Here is a tiny trained network, its code and every weight. The questions are about switching its units off for an input and a class, where a switched-off unit gives its printed mean instead of its output.

import numpy as np


def w(rows, s, z=0):
    codes = np.array(rows[::2]) - 128.0
    scale = np.full(codes.shape[1], s)
    scale[-1] = z or s
    return codes * scale


def norm(h):
    return h / np.sqrt((h * h).mean(-1, keepdims=True) + 1e-5)


def f(y):
    return np.maximum(y, 0)


def log_softmax(a):
    a = a - a.max(-1, keepdims=True)
    return a - np.log(np.exp(a).sum(-1, keepdims=True))


def net(x, mask):
    res = np.array(x, float).reshape(1, 4) / 4 @ E
    u = 0
    for l in range(3):
        y = f(norm(res) @ A[l][:, :-1].T + A[l][:, -1])
        res = res + np.where(mask[u : u + 6], y, B[l][:, -1]) @ B[l][:, :-1]
        u += 6
    return log_softmax(norm(res)[-1] @ U[:, :-1].T + U[:, -1])


A, B = {}, {}
E = w([
[80,2,163,149,73],'x0',
[78,160,201,80,92],'x1',
[70,105,91,34,126],'x2',
[137,155,96,122,96],'x3',
],0.0098)
A[0] = w([
[250,132,92,131,103,26],'L0N1',
[158,204,119,94,65,176],'L0N2',
[219,2,198,215,87,132],'L0N3',
[162,82,135,99,92,5],'L0N4',
[144,87,105,172,189,198],'L0N5',
[114,117,59,99,159,137],'L0N6',
],0.0089,0.003)
B[0] = w([
[129,67,107,202,161,188],'L0N1',
[138,221,109,113,86,201],'L0N2',
[65,133,254,37,52,253],'L0N3',
[146,44,97,139,121,139],'L0N4',
[91,153,153,249,120,214],'L0N5',
[132,205,95,137,137,197],'L0N6',
],0.0077,0.0062)
A[1] = w([
[109,83,182,127,157,89],'L1N1',
[74,86,104,66,129,181],'L1N2',
[109,249,156,95,110,180],'L1N3',
[134,142,132,124,112,4],'L1N4',
[116,131,151,142,183,252],'L1N5',
[141,192,141,112,90,148],'L1N6',
],0.012,0.0033)
B[1] = w([
[18,97,222,203,2,177],'L1N1',
[144,40,104,173,219,203],'L1N2',
[47,136,39,52,95,254],'L1N3',
[193,91,120,61,127,129],'L1N4',
[81,26,165,156,171,178],'L1N5',
[123,199,85,29,93,195],'L1N6',
],0.0075,0.0081)
A[2] = w([
[106,161,117,121,81,199],'L2N1',
[120,128,250,110,117,213],'L2N2',
[77,62,138,93,154,145],'L2N3',
[103,148,123,44,149,251],'L2N4',
[157,135,115,158,156,126],'L2N5',
[98,131,122,187,140,232],'L2N6',
],0.014,0.0028)
B[2] = w([
[166,124,2,126,181,219],'L2N1',
[98,143,89,124,48,254],'L2N2',
[105,79,156,121,173,244],'L2N3',
[170,145,50,41,121,255],'L2N4',
[161,89,218,179,121,164],'L2N5',
[94,92,116,222,158,220],'L2N6',
],0.0083,0.007)
U = w([
[132,96,141,254,227,214],'0',
[172,69,142,91,237,2],'1',
[190,134,231,90,169,2],'2',
[96,101,173,105,221,5],'3',
[25,49,197,186,40,248],'4',
[164,135,172,161,126,2],'5',
[112,177,72,64,109,254],'6',
],0.0086,0.0035)

Each question gives the input, the list of numbers given to net, and the class t.
The units are the neurons (one row each of A and B). Each row of codes is followed by its name. A weight is (code - 128) times the scale printed after its matrix; where a second scale follows, it is the last column's (A, B and U).
mask holds one flag per neuron, layer by layer. A switched-off neuron (its flag False) gives its mean, the last column of its row in B, instead of its output. The means were averaged over made-up inputs and are rounded, as every weight is.
A unit's drop is (log p(t) with every unit on - log p(t) with that unit switched off) / (log p(t) with every unit on - log p(t) with every unit switched off).
The circuit of an input: a set's keep is (log p(t) with only the set's units on - log p(t) with every unit switched off) / (log p(t) with every unit on - log p(t) with every unit switched off). Starting from the 12 units with the biggest drops (on a tie, the unit counted first), units are removed one at a time, each time the one whose removal leaves the highest keep (on an exact tie, the one counted first), for as long as the keep stays at least 0.8.
units of the circuit, in order: the units of the circuit, biggest drop first
top k neurons: the k neurons with the biggest drops, biggest first
k most important neurons of layer l: the k neurons of layer l with the biggest drops, biggest first
drop when u is switched off: that unit's drop, to one decimal
input [2,-8,-3,-7], class 4: top neuron => (L0N3)
input [-3,-1,-5,4], class 0: units of the circuit, in order => (L2N4, L2N2)
input [-1,3,3,-4], class 1: units of the circuit, in order => (L0N3, L1N2, L0N5)
input [1,-5,-8,-2], class 4: top 2 neurons => (L0N3, L2N2)
input [2,-5,7,4], class 1: units of the circuit, in order => (L2N2, L1N2)
input [2,-4,4,-3], class 0: units of the circuit, in order => (L1N2, L1N3)
input [-5,-5,-5,8], class 0: units of the circuit, in order => (L0N1, L2N4)
input [-1,5,8,-4], class 1: units of the circuit, in order => (L1N2, L0N3, L2N2)
input [-5,-1,-1,-8], class 0: top 2 neurons => (L0N3, L0N2)
input [-2,-3,-3,-5], class 4: 2 most important neurons of layer 2 => (L2N2, L2N1)
input [-4,-3,-8,-6], class 4: 2 most important neurons of layer 1 => (L1N2, L1N5)
input [-4,-5,-2,7], class 0: top 2 neurons => (L0N1, L0N3)
input [2,-5,4,5], class 0: 2 most important neurons of layer 1 => (L1N3, L1N6)
input [3,-7,4,2], class 0: most important neuron of layer 0 => (L0N6)
input [2,-6,3,0], class 0: 2 most important neurons of layer 2 => (L2N2, L2N6)
input [2,-8,3,3], class 0: 2 most important neurons of layer 1 => (L1N3, L1N1)
input [5,0,5,5], class 3: 3 most important neurons of layer 0 => (L0N5, L0N3, L0N1)
input [3,6,-7,0], class 6: 3 most important neurons of layer 0 => (L0N3, L0N1, L0N5)
input [-1,-5,-2,8], class 0: drop when L0N1 is switched off => 0.4
input [-5,-6,1,-5], class 0: drop when L2N4 is switched off => 0.0
input [-1,-1,-7,-3], class 4: drop when L0N3 is switched off => 0.4
input [-1,-6,-2,4], class 0: drop when L2N2 is switched off => 0.1
